Below are the code and all the weights of a small trained network. Each question names an input and a target symbol and asks about switching units off, where a switched-off unit gives its printed mean instead of its output.

import numpy as np


def w(rows, s, z=0):
    codes = np.array(rows[::2]) - 128.0
    scale = np.full(codes.shape[1], s)
    scale[-1] = z or s
    return codes * scale


def norm(h):
    return h / np.sqrt((h * h).mean(-1, keepdims=True) + 1e-5)


def f(y):
    return y / 2 * (1 + np.tanh(0.7978845608 * (y + 0.044715 * y**3)))


def softmax(a):
    e = np.exp(a - a.max(-1, keepdims=True))
    return e / e.sum(-1, keepdims=True)


def log_softmax(a):
    a = a - a.max(-1, keepdims=True)
    return a - np.log(np.exp(a).sum(-1, keepdims=True))


def net(x, mask):
    ids = ['αδεζημξπστφψω'.index(c) for c in x.split()]
    T = len(ids)
    res = E[ids] + P[:T]
    r = norm(res)
    for j in range(3):
        rows = slice(4 * j, 4 * j + 4)
        q, k, v = (r @ M[0][rows].T for M in (Q, K, V))
        z = softmax(np.where(np.tri(T) > 0, q @ k.T / 4**0.5, -1e9)) @ v
        o = O[0][rows]
        res = res + np.where(mask[j], z, o[:, -1]) @ o[:, :-1]
    y = f(norm(res) @ A[0][:, :-1].T + A[0][:, -1])
    res = res + np.where(mask[3:15], y, B[0][:, -1]) @ B[0][:, :-1]
    return log_softmax(norm(res)[-1] @ U[:, :-1].T + U[:, -1])


Q, K, V, O, A, B = {}, {}, {}, {}, {}, {}
E = w([
[114,82,163,128,189,143,162,149],'α',
[91,132,125,129,203,149,150,117],'δ',
[177,91,114,167,119,198,72,148],'ε',
[104,97,120,120,205,114,159,146],'ζ',
[126,106,144,128,254,139,177,127],'η',
[113,77,83,115,81,150,128,227],'μ',
[107,106,125,172,206,154,169,134],'ξ',
[123,221,202,113,177,70,107,97],'π',
[174,93,110,170,74,98,122,60],'σ',
[130,41,78,72,113,113,74,111],'τ',
[88,131,176,146,92,82,148,138],'φ',
[130,112,144,144,209,151,142,160],'ψ',
[145,133,172,138,241,142,144,122],'ω',
],0.0046)
P = w([
[23,117,182,191,252,55,98,129],'0',
[49,89,226,91,150,191,219,52],'1',
[72,123,138,187,216,62,93,152],'2',
[136,117,224,79,123,160,187,101],'3',
[114,145,104,177,189,68,92,164],'4',
[175,148,195,69,103,161,173,116],'5',
[133,137,90,177,181,59,89,169],'6',
[236,183,182,62,89,165,166,131],'7',
],0.0025)
Q[0] = w([
[139,96,124,108,179,127,132,169],'head 0',
[96,108,122,86,100,131,105,131],'head 0',
[144,112,131,145,182,127,165,147],'head 0',
[135,139,149,129,110,153,141,112],'head 0',
[127,163,152,51,55,225,206,60],'head 1',
[143,142,175,98,179,91,85,116],'head 1',
[120,119,125,248,204,2,68,156],'head 1',
[139,79,98,142,82,136,118,58],'head 1',
[86,133,123,130,165,152,178,211],'head 2',
[129,151,203,139,110,157,154,118],'head 2',
[123,145,150,166,41,54,156,151],'head 2',
[173,155,95,173,140,156,117,154],'head 2',
],0.0095)
K[0] = w([
[127,90,98,181,159,136,106,151],'head 0',
[132,138,136,191,129,100,129,123],'head 0',
[141,78,89,123,150,161,144,158],'head 0',
[94,131,150,102,142,131,168,98],'head 0',
[64,178,226,129,187,114,159,109],'head 1',
[196,187,92,87,110,118,87,106],'head 1',
[197,94,49,133,43,138,113,134],'head 1',
[77,72,145,177,150,94,134,97],'head 1',
[93,133,109,132,150,148,179,254],'head 2',
[108,189,187,159,163,121,133,121],'head 2',
[96,174,156,140,14,92,160,121],'head 2',
[213,142,104,164,102,233,122,171],'head 2',
],0.0084)
V[0] = w([
[88,52,115,188,159,151,138,129],'head 0',
[212,106,98,129,116,167,186,142],'head 0',
[67,49,115,157,121,141,93,143],'head 0',
[137,165,140,112,132,102,101,141],'head 0',
[181,143,158,253,119,158,153,71],'head 1',
[101,179,116,204,135,106,249,183],'head 1',
[169,103,114,154,125,72,138,17],'head 1',
[141,85,106,83,149,43,160,71],'head 1',
[175,243,186,123,163,105,138,48],'head 2',
[190,160,130,110,132,125,132,161],'head 2',
[78,55,123,166,152,127,46,87],'head 2',
[141,72,139,146,106,149,182,116],'head 2',
],0.004)
O[0] = w([
[104,121,68,118,110,153,135,74,254],'head 0',
[94,132,195,99,161,134,130,125,25],'head 0',
[124,72,110,148,109,138,126,84,205],'head 0',
[156,147,120,150,122,124,132,136,115],'head 0',
[200,126,149,255,109,143,156,136,106],'head 1',
[122,162,137,144,83,168,174,247,147],'head 1',
[151,107,101,169,156,79,197,94,134],'head 1',
[123,134,75,77,136,82,199,110,186],'head 1',
[124,79,50,119,97,175,122,148,126],'head 2',
[101,90,139,133,138,112,134,127,77],'head 2',
[182,184,152,94,57,132,123,172,220],'head 2',
[90,162,159,134,133,118,145,108,127],'head 2',
],0.0045,0.003)
A[0] = w([
[105,107,157,113,116,148,176,122,177],'neuron 0',
[103,167,134,130,147,97,76,153,123],'neuron 1',
[146,166,94,132,155,94,145,128,51],'neuron 2',
[121,126,116,124,177,130,128,146,60],'neuron 3',
[168,140,154,119,81,136,152,118,185],'neuron 4',
[103,118,82,171,153,156,107,124,17],'neuron 5',
[126,182,208,121,150,137,167,50,3],'neuron 6',
[101,115,158,77,120,116,55,149,107],'neuron 7',
[146,118,171,194,118,121,59,89,73],'neuron 8',
[160,137,125,139,142,134,124,190,83],'neuron 9',
[114,2,92,133,95,165,123,148,61],'neuron 10',
[139,72,132,99,144,215,163,100,75],'neuron 11',
],0.0085,0.0034)
B[0] = w([
[207,95,99,92,126,164,120,102,252],'neuron 0',
[122,36,132,145,86,163,127,103,167],'neuron 1',
[173,88,183,120,110,126,118,163,151],'neuron 2',
[148,128,161,112,58,129,126,166,132],'neuron 3',
[131,157,182,87,192,121,132,166,226],'neuron 4',
[141,189,119,71,141,119,93,128,113],'neuron 5',
[102,48,21,150,56,179,200,120,157],'neuron 6',
[108,120,165,178,216,160,213,150,167],'neuron 7',
[206,99,69,114,165,203,70,210,129],'neuron 8',
[113,129,155,106,122,137,128,23,144],'neuron 9',
[66,60,36,188,80,165,173,91,177],'neuron 10',
[152,101,98,66,41,150,254,91,255],'neuron 11',
],0.0052,0.0031)
U = w([
[112,70,43,129,62,199,197,89,153],'α',
[69,242,52,92,103,139,64,154,179],'δ',
[185,105,66,156,175,196,28,177,200],'ε',
[89,87,75,78,104,64,91,255,2],'ζ',
[207,150,179,41,150,137,192,175,81],'η',
[35,76,198,172,207,167,151,166,118],'μ',
[93,254,85,199,166,154,143,107,122],'ξ',
[166,32,202,145,44,86,58,113,51],'π',
[217,123,117,252,180,44,177,134,26],'σ',
[79,100,77,95,208,44,75,46,158],'τ',
[64,195,143,181,39,45,142,180,228],'φ',
[69,171,163,136,93,185,53,38,120],'ψ',
[196,227,229,91,135,129,100,83,166],'ω',
],0.0071,0.0018)

Each question gives the input, a string of symbols that net reads in full, and the target symbol t.
The units are the heads (4 rows each of Q, K, V and O) and the neurons (one row each of A and B). Each row of codes is followed by its name. A weight is (code - 128) times the scale printed after its matrix; where a second scale follows, it is the last column's (O, A, B and U).
mask holds one flag per unit, heads first, then neurons. A switched-off unit (its flag False) gives its mean, the last column of its rows in O or B, instead of its output. The means were averaged over made-up inputs and are rounded, as every weight is.
A unit's drop is (log p(t) with every unit on - log p(t) with that unit switched off) / (log p(t) with every unit on - log p(t) with every unit switched off).
The circuit of an input: a set's keep is (log p(t) with only the set's units on - log p(t) with every unit switched off) / (log p(t) with every unit on - log p(t) with every unit switched off). Starting from the 12 units with the biggest drops (on a tie, the unit counted first), units are removed one at a time, each time the one whose removal leaves the highest keep (on an exact tie, the one counted first), for as long as the keep stays at least 0.8.
circuit, biggest first: the units of the circuit, biggest drop first
most important unit: the unit with the biggest drop
k most important neurons: the k neurons with the biggest drops, biggest first
heads that matter: for each layer, one digit per head in row order, 1 if its drop is at least 0.15 and else 0, layers parted by /
input π ε π π π, target ε: circuit, biggest first => head 1; neuron 8
input τ α π φ δ, target τ: circuit, biggest first => head 1
input φ φ ψ, target ψ: 2 most important neurons => neuron 9; neuron 11
input φ π φ τ π φ ε τ, target η: heads that matter => 101
input φ μ π ξ ζ, target μ: heads that matter => 010
input ξ η π, target π: heads that matter => 001
input ψ ψ φ α τ τ μ, target μ: circuit, biggest first => neuron 7; head 2; head 1
input τ η ξ π ε δ ε, target ε: heads that matter => 000
input π τ ξ δ π φ ε τ, target η: circuit, biggest first => head 0; head 2; neuron 4
input μ τ π ζ δ π ε ε, target η: heads that matter => 100
input δ δ ε σ μ ζ α, target μ: heads that matter => 011
input α ψ ε μ φ, target μ: heads that matter => 010
input φ μ ζ ζ π, target μ: circuit, biggest first => head 1; neuron 7
input μ π δ μ, target η: circuit, biggest first => head 2; neuron 4
input α η σ, target σ: circuit, biggest first => head 1; neuron 11
input σ δ η σ, target η: circuit, biggest first => neuron 4; head 0
input φ ψ ζ, target ζ: most important unit => neuron 11
input π π η, target η: heads that matter => 001
input π ξ σ η φ ξ ξ, target σ: heads that matter => 010
input α ε φ ω ξ φ, target η: most important unit => neuron 0
input π α ψ, target ψ: 3 most important neurons => neuron 9; neuron 11; neuron 4
input φ ζ α μ ε ψ ε, target ε: heads that matter => 000
input φ ψ σ φ, target η: heads that matter => 000
input π ε η σ δ σ, target η: heads that matter => 110
input φ π δ, target δ: 3 most important neurons => neuron 5; neuron 11; neuron 0
